Below are the code and all the weights of a small trained network. Each question names an input and a class and asks about switching units off, where a switched-off unit gives its printed mean instead of its output.

import numpy as np


def w(rows, s, z=0):
    codes = np.array(rows[::2]) - 128.0
    scale = np.full(codes.shape[1], s)
    scale[-1] = z or s
    return codes * scale


def norm(h):
    return h / np.sqrt((h * h).mean(-1, keepdims=True) + 1e-5)


def f(y):
    return np.maximum(y, 0)


def log_softmax(a):
    a = a - a.max(-1, keepdims=True)
    return a - np.log(np.exp(a).sum(-1, keepdims=True))


def net(x, mask):
    res = np.array(x, float).reshape(1, 7) / 4 @ E
    u = 0
    for l in range(2):
        y = f(norm(res) @ A[l][:, :-1].T + A[l][:, -1])
        res = res + np.where(mask[u : u + 5], y, B[l][:, -1]) @ B[l][:, :-1]
        u += 5
    return log_softmax(norm(res)[-1] @ U[:, :-1].T + U[:, -1])


A, B = {}, {}
E = w([
[160,102,95,164,135,183,240,226,185,26],'x0',
[107,57,159,218,46,110,105,192,119,59],'x1',
[41,90,184,154,94,188,232,187,140,145],'x2',
[125,232,166,159,151,60,61,161,246,108],'x3',
[81,125,184,155,228,13,127,168,108,101],'x4',
[49,20,65,254,171,83,57,63,110,99],'x5',
[173,117,100,75,144,94,232,63,140,90],'x6',
],0.0046)
A[0] = w([
[122,177,177,76,201,122,108,159,111,189,95],'L0N0',
[105,171,122,132,88,140,153,135,142,182,55],'L0N1',
[126,105,156,151,121,176,158,152,112,204,5],'L0N2',
[88,98,160,103,102,161,150,159,131,111,44],'L0N3',
[178,173,107,1,95,183,144,72,190,118,167],'L0N4',
],0.0082,0.0023)
B[0] = w([
[149,105,191,176,122,143,28,91,121,50,193],'L0N0',
[177,168,176,224,143,197,46,127,159,103,156],'L0N1',
[137,213,72,170,114,76,175,194,254,7,161],'L0N2',
[169,66,194,159,92,15,106,112,192,129,160],'L0N3',
[45,101,131,210,191,219,148,102,220,194,255],'L0N4',
],0.0062,0.0085)
A[1] = w([
[103,79,87,120,74,138,120,123,109,92,116],'L1N0',
[121,116,110,104,245,101,139,101,110,94,160],'L1N1',
[133,111,157,165,95,138,182,213,136,111,172],'L1N2',
[168,119,117,118,165,104,124,107,159,104,190],'L1N3',
[156,107,151,136,97,93,121,148,159,105,1],'L1N4',
],0.013,0.00088)
B[1] = w([
[169,149,203,91,74,135,2,35,83,123,180],'L1N0',
[66,42,6,112,214,191,119,158,215,160,212],'L1N1',
[126,161,90,54,192,54,132,113,107,129,254],'L1N2',
[158,176,68,137,125,63,179,110,193,70,179],'L1N3',
[181,199,108,153,94,75,157,100,155,124,190],'L1N4',
],0.0098,0.0077)
U = w([
[93,101,61,141,205,140,127,132,199,121,163],'0',
[121,104,128,145,98,203,194,164,144,174,86],'1',
[117,74,172,94,91,155,173,249,61,105,3],'2',
[176,182,124,102,112,34,176,142,162,82,141],'3',
[161,117,195,139,68,121,53,112,58,120,155],'4',
],0.012,0.0058)

Each question gives the input, the list of numbers given to net, and the class t.
The units are the neurons (one row each of A and B). Each row of codes is followed by its name. A weight is (code - 128) times the scale printed after its matrix; where a second scale follows, it is the last column's (A, B and U).
mask holds one flag per neuron, layer by layer. A switched-off neuron (its flag False) gives its mean, the last column of its row in B, instead of its output. The means were averaged over made-up inputs and are rounded, as every weight is.
A unit's drop is (log p(t) with every unit on - log p(t) with that unit switched off) / (log p(t) with every unit on - log p(t) with every unit switched off).
The circuit of an input: a set's keep is (log p(t) with only the set's units on - log p(t) with every unit switched off) / (log p(t) with every unit on - log p(t) with every unit switched off). Starting from all 10 units, units are removed one at a time, each time the one whose removal leaves the highest keep (on an exact tie, the one counted first), for as long as the keep stays at least 0.8.
circuit, biggest first: the units of the circuit, biggest drop first
most important unit: the unit with the biggest drop
k most important neurons: the k neurons with the biggest drops, biggest first
top k neurons in layer l: the k neurons of layer l with the biggest drops, biggest first
drop of u: that unit's drop, to one decimal
input [-6,0,7,-2,-2,-2,2], class 3: 2 most important neurons	(L0N2 L1N1)
input [-2,-2,5,2,-1,2,-2], class 3: 2 most important neurons	(L0N4 L0N2)
input [-4,5,-3,1,-6,-4,4], class 1: top 2 neurons in layer 1	(L1N2 L1N1)
input [6,8,0,-5,0,6,8], class 4: top 2 neurons in layer 0	(L0N2 L0N4)
input [5,4,-4,-4,-3,5,-4], class 4: most important neuron	(L1N0)
input [-3,3,-6,1,-5,-8,3], class 1: circuit, biggest first	(L0N4 L1N2 L1N1)
input [0,1,6,4,-4,4,8], class 3: circuit, biggest first	(L0N4 L1N1)
input [-3,-4,7,2,6,-7,-2], class 4: 2 most important neurons	(L0N0 L1N1)
input [-2,-3,-4,-3,-7,-5,-5], class 1: circuit, biggest first	(L1N2 L1N1 L0N4)
input [-5,6,8,7,-1,6,1], class 4: circuit, biggest first	(L0N4 L1N1)
input [-5,3,-4,-3,-8,-3,4], class 1: top 2 neurons in layer 1	(L1N2 L1N1)
input [2,4,-8,-5,-4,-7,-5], class 1: 2 most important neurons	(L0N4 L1N1)
input [-3,-6,6,-5,6,-6,-2], class 3: circuit, biggest first	(L0N2 L1N1 L0N1)
input [-1,-4,8,-6,-2,1,-8], class 3: most important unit	L0N2
input [-2,-8,0,-2,0,-7,4], class 1: top 2 neurons in layer 1	(L1N2 L1N3)
input [6,6,6,-2,-7,-7,1], class 3: top 2 neurons in layer 1	(L1N2 L1N1)
input [-3,1,-7,3,3,-7,8], class 0: 2 most important neurons	(L0N4 L1N1)
input [8,5,8,3,-6,7,2], class 3: 2 most important neurons	(L1N2 L0N4)
input [2,7,4,-8,5,2,1], class 4: drop of L0N4	0.1
input [-7,0,3,-5,4,-7,-3], class 4: circuit, biggest first	(L0N0)
input [0,5,7,-4,7,2,-7], class 3: drop of L0N3	0.0
input [1,-1,7,4,2,-2,5], class 3: drop of L1N1	0.2
input [4,-6,-1,2,-7,-3,3], class 1: drop of L1N1	0.2
